Here is a tiny trained network, its code and every weight. The questions are about switching its units off for an input and a target symbol, where a switched-off unit gives its printed mean instead of its output.

import numpy as np


def w(rows, s, z=0):
    codes = np.array(rows[::2]) - 128.0
    scale = np.full(codes.shape[1], s)
    scale[-1] = z or s
    return codes * scale


def norm(h):
    return h / np.sqrt((h * h).mean(-1, keepdims=True) + 1e-5)


def f(y):
    return y / 2 * (1 + np.tanh(0.7978845608 * (y + 0.044715 * y**3)))


def softmax(a):
    e = np.exp(a - a.max(-1, keepdims=True))
    return e / e.sum(-1, keepdims=True)


def log_softmax(a):
    a = a - a.max(-1, keepdims=True)
    return a - np.log(np.exp(a).sum(-1, keepdims=True))


def net(x, mask):
    ids = ['αβγδεζηθλμπστφψω'.index(c) for c in x.split()]
    T = len(ids)
    res = E[ids] + P[:T]
    r = norm(res)
    for j in range(3):
        rows = slice(4 * j, 4 * j + 4)
        q, k, v = (r @ M[0][rows].T for M in (Q, K, V))
        z = softmax(np.where(np.tri(T) > 0, q @ k.T / 4**0.5, -1e9)) @ v
        o = O[0][rows]
        res = res + np.where(mask[j], z, o[:, -1]) @ o[:, :-1]
    y = f(norm(res) @ A[0][:, :-1].T + A[0][:, -1])
    res = res + np.where(mask[3:19], y, B[0][:, -1]) @ B[0][:, :-1]
    return log_softmax(norm(res)[-1] @ U[:, :-1].T + U[:, -1])


Q, K, V, O, A, B = {}, {}, {}, {}, {}, {}
E = w([
[121,163,135,136],'α',
[96,153,161,123],'β',
[134,110,124,142],'γ',
[130,108,121,146],'δ',
[135,106,119,133],'ε',
[148,158,80,192],'ζ',
[47,92,156,253],'η',
[108,111,132,126],'θ',
[93,121,100,122],'λ',
[115,156,147,124],'μ',
[149,137,112,137],'π',
[173,148,128,128],'σ',
[129,101,109,131],'τ',
[130,105,116,141],'φ',
[190,122,136,153],'ψ',
[119,131,106,120],'ω',
],0.032)
P = w([
[136,172,153,64],'0',
[72,179,174,254],'1',
[67,176,162,245],'2',
[62,169,147,234],'3',
[61,166,142,229],'4',
[66,161,132,216],'5',
[67,155,128,208],'6',
],0.0053)
Q[0] = w([
[62,25,135,164],'head 0',
[195,54,155,116],'head 0',
[128,236,102,142],'head 0',
[105,105,51,67],'head 0',
[212,99,127,150],'head 1',
[139,66,62,158],'head 1',
[184,164,25,98],'head 1',
[119,144,248,47],'head 1',
[163,60,71,187],'head 2',
[200,234,120,110],'head 2',
[96,169,91,103],'head 2',
[63,203,136,113],'head 2',
],0.012)
K[0] = w([
[59,15,159,155],'head 0',
[230,63,168,122],'head 0',
[129,251,110,154],'head 0',
[114,73,52,15],'head 0',
[224,170,179,85],'head 1',
[124,127,121,57],'head 1',
[134,162,87,110],'head 1',
[101,134,134,246],'head 1',
[181,108,96,66],'head 2',
[188,198,82,212],'head 2',
[90,148,83,139],'head 2',
[64,128,68,174],'head 2',
],0.014)
V[0] = w([
[96,130,97,143],'head 0',
[141,156,98,123],'head 0',
[119,45,86,78],'head 0',
[158,140,113,141],'head 0',
[159,110,114,72],'head 1',
[122,41,186,164],'head 1',
[113,134,105,181],'head 1',
[88,72,87,145],'head 1',
[84,171,78,97],'head 2',
[76,113,141,118],'head 2',
[146,142,110,80],'head 2',
[118,123,166,2],'head 2',
],0.0091)
O[0] = w([
[163,229,246,138,179],'head 0',
[111,109,51,100,124],'head 0',
[114,163,191,255,45],'head 0',
[112,106,111,80,137],'head 0',
[93,177,108,160,100],'head 1',
[200,116,123,190,134],'head 1',
[171,77,199,64,170],'head 1',
[144,150,187,141,155],'head 1',
[81,96,189,145,131],'head 2',
[204,161,222,178,114],'head 2',
[124,155,119,111,96],'head 2',
[183,205,137,161,3],'head 2',
],0.0047)
A[0] = w([
[126,169,111,147,60],'neuron 0',
[43,251,150,104,236],'neuron 1',
[238,175,62,176,110],'neuron 2',
[114,143,89,175,36],'neuron 3',
[190,138,148,55,76],'neuron 4',
[126,80,136,140,57],'neuron 5',
[159,216,74,53,82],'neuron 6',
[56,80,171,177,235],'neuron 7',
[167,40,108,132,95],'neuron 8',
[149,90,219,87,128],'neuron 9',
[9,142,185,66,121],'neuron 10',
[147,120,158,157,112],'neuron 11',
[60,108,131,100,3],'neuron 12',
[212,155,101,132,10],'neuron 13',
[77,131,111,203,87],'neuron 14',
[56,120,55,83,125],'neuron 15',
],0.011,0.0034)
B[0] = w([
[105,104,107,96,122],'neuron 0',
[37,1,229,79,230],'neuron 1',
[14,60,65,105,171],'neuron 2',
[85,169,106,128,139],'neuron 3',
[93,142,35,97,138],'neuron 4',
[190,72,93,138,127],'neuron 5',
[146,101,170,99,155],'neuron 6',
[191,150,120,74,254],'neuron 7',
[148,33,166,148,148],'neuron 8',
[80,199,153,89,160],'neuron 9',
[5,48,106,97,231],'neuron 10',
[181,121,124,104,140],'neuron 11',
[149,182,78,36,139],'neuron 12',
[113,124,139,115,128],'neuron 13',
[117,181,119,88,191],'neuron 14',
[166,192,198,167,174],'neuron 15',
],0.0072,0.0085)
U = w([
[63,76,176,87,173],'α',
[92,126,127,66,169],'β',
[73,213,138,101,53],'γ',
[166,160,249,106,4],'δ',
[176,75,150,116,119],'ε',
[142,131,94,135,177],'ζ',
[164,68,129,140,115],'η',
[167,84,139,106,79],'θ',
[93,102,173,233,91],'λ',
[127,169,130,168,150],'μ',
[163,152,105,124,214],'π',
[122,15,58,150,12],'σ',
[50,139,32,158,68],'τ',
[177,102,133,156,179],'φ',
[155,208,113,67,131],'ψ',
[168,99,56,13,32],'ω',
],0.017,0.0037)

Each question gives the input, a string of symbols that net reads in full, and the target symbol t.
The units are the heads (4 rows each of Q, K, V and O) and the neurons (one row each of A and B). Each row of codes is followed by its name. A weight is (code - 128) times the scale printed after its matrix; where a second scale follows, it is the last column's (O, A, B and U).
mask holds one flag per unit, heads first, then neurons. A switched-off unit (its flag False) gives its mean, the last column of its rows in O or B, instead of its output. The means were averaged over made-up inputs and are rounded, as every weight is.
A unit's drop is (log p(t) with every unit on - log p(t) with that unit switched off) / (log p(t) with every unit on - log p(t) with every unit switched off).
The circuit of an input: a set's keep is (log p(t) with only the set's units on - log p(t) with every unit switched off) / (log p(t) with every unit on - log p(t) with every unit switched off). Starting from the 12 units with the biggest drops (on a tie, the unit counted first), units are removed one at a time, each time the one whose removal leaves the highest keep (on an exact tie, the one counted first), for as long as the keep stays at least 0.8.
circuit, biggest first: the units of the circuit, biggest drop first
most important unit: the unit with the biggest drop
k most important neurons: the k neurons with the biggest drops, biggest first
heads that matter: for each layer, one digit per head in row order, 1 if its drop is at least 0.15 and else 0, layers parted by /
input ζ θ α μ η ω θ, target δ: heads that matter -> 111
input α δ λ τ, target ω: most important unit -> neuron 7
input ε φ δ μ ε δ, target τ: heads that matter -> 001
input γ θ μ ε, target σ: heads that matter -> 011
input γ μ θ τ, target σ: circuit, biggest first -> (head 1; neuron 1)
input α θ δ, target ω: circuit, biggest first -> (neuron 7; neuron 1)
input α ψ ω ω σ γ, target ω: 2 most important neurons -> (neuron 1; neuron 12)
input θ μ γ μ γ ε, target λ: heads that matter -> 101
input σ λ π, target γ: circuit, biggest first -> (head 1; neuron 15; neuron 10)
input μ ε μ η α θ τ, target ψ: heads that matter -> 110
input γ η σ ψ φ, target σ: circuit, biggest first -> (head 1; neuron 1)
input α ε ψ β φ ε, target ω: circuit, biggest first -> (neuron 1; neuron 7)
input ε ω β ε δ, target τ: circuit, biggest first -> (head 2; neuron 1)
input μ α ε θ σ φ, target ψ: 2 most important neurons -> (neuron 10; neuron 1)
input α δ β γ γ, target ω: heads that matter -> 010
input μ ζ λ μ β δ, target ψ: 2 most important neurons -> (neuron 10; neuron 1)
input θ γ α ε, target λ: circuit, biggest first -> (head 2; head 0; head 1)
input σ ζ θ λ β φ, target γ: most important unit -> head 1
input λ ε α β ε π, target δ: 4 most important neurons -> (neuron 15; neuron 2; neuron 10; neuron 1)
input ζ β σ, target ω: circuit, biggest first -> (head 0)
input τ α β δ ψ, target σ: circuit, biggest first -> (neuron 2; neuron 1)
input ε μ σ, target ω: 3 most important neurons -> (neuron 1; neuron 10; neuron 6)
input μ ε α ε π, target ψ: circuit, biggest first -> (neuron 1; neuron 10)
input ε ε λ σ ζ γ, target τ: 2 most important neurons -> (neuron 2; neuron 1)
input μ β ε ε β π, target ψ: 4 most important neurons -> (neuron 1; neuron 10; neuron 15; neuron 2)
input α π λ τ τ φ, target ω: 2 most important neurons -> (neuron 7; neuron 1)
input λ γ δ π, target δ: 3 most important neurons -> (neuron 15; neuron 2; neuron 1)
input γ μ η σ ε β τ, target σ: most important unit -> head 2
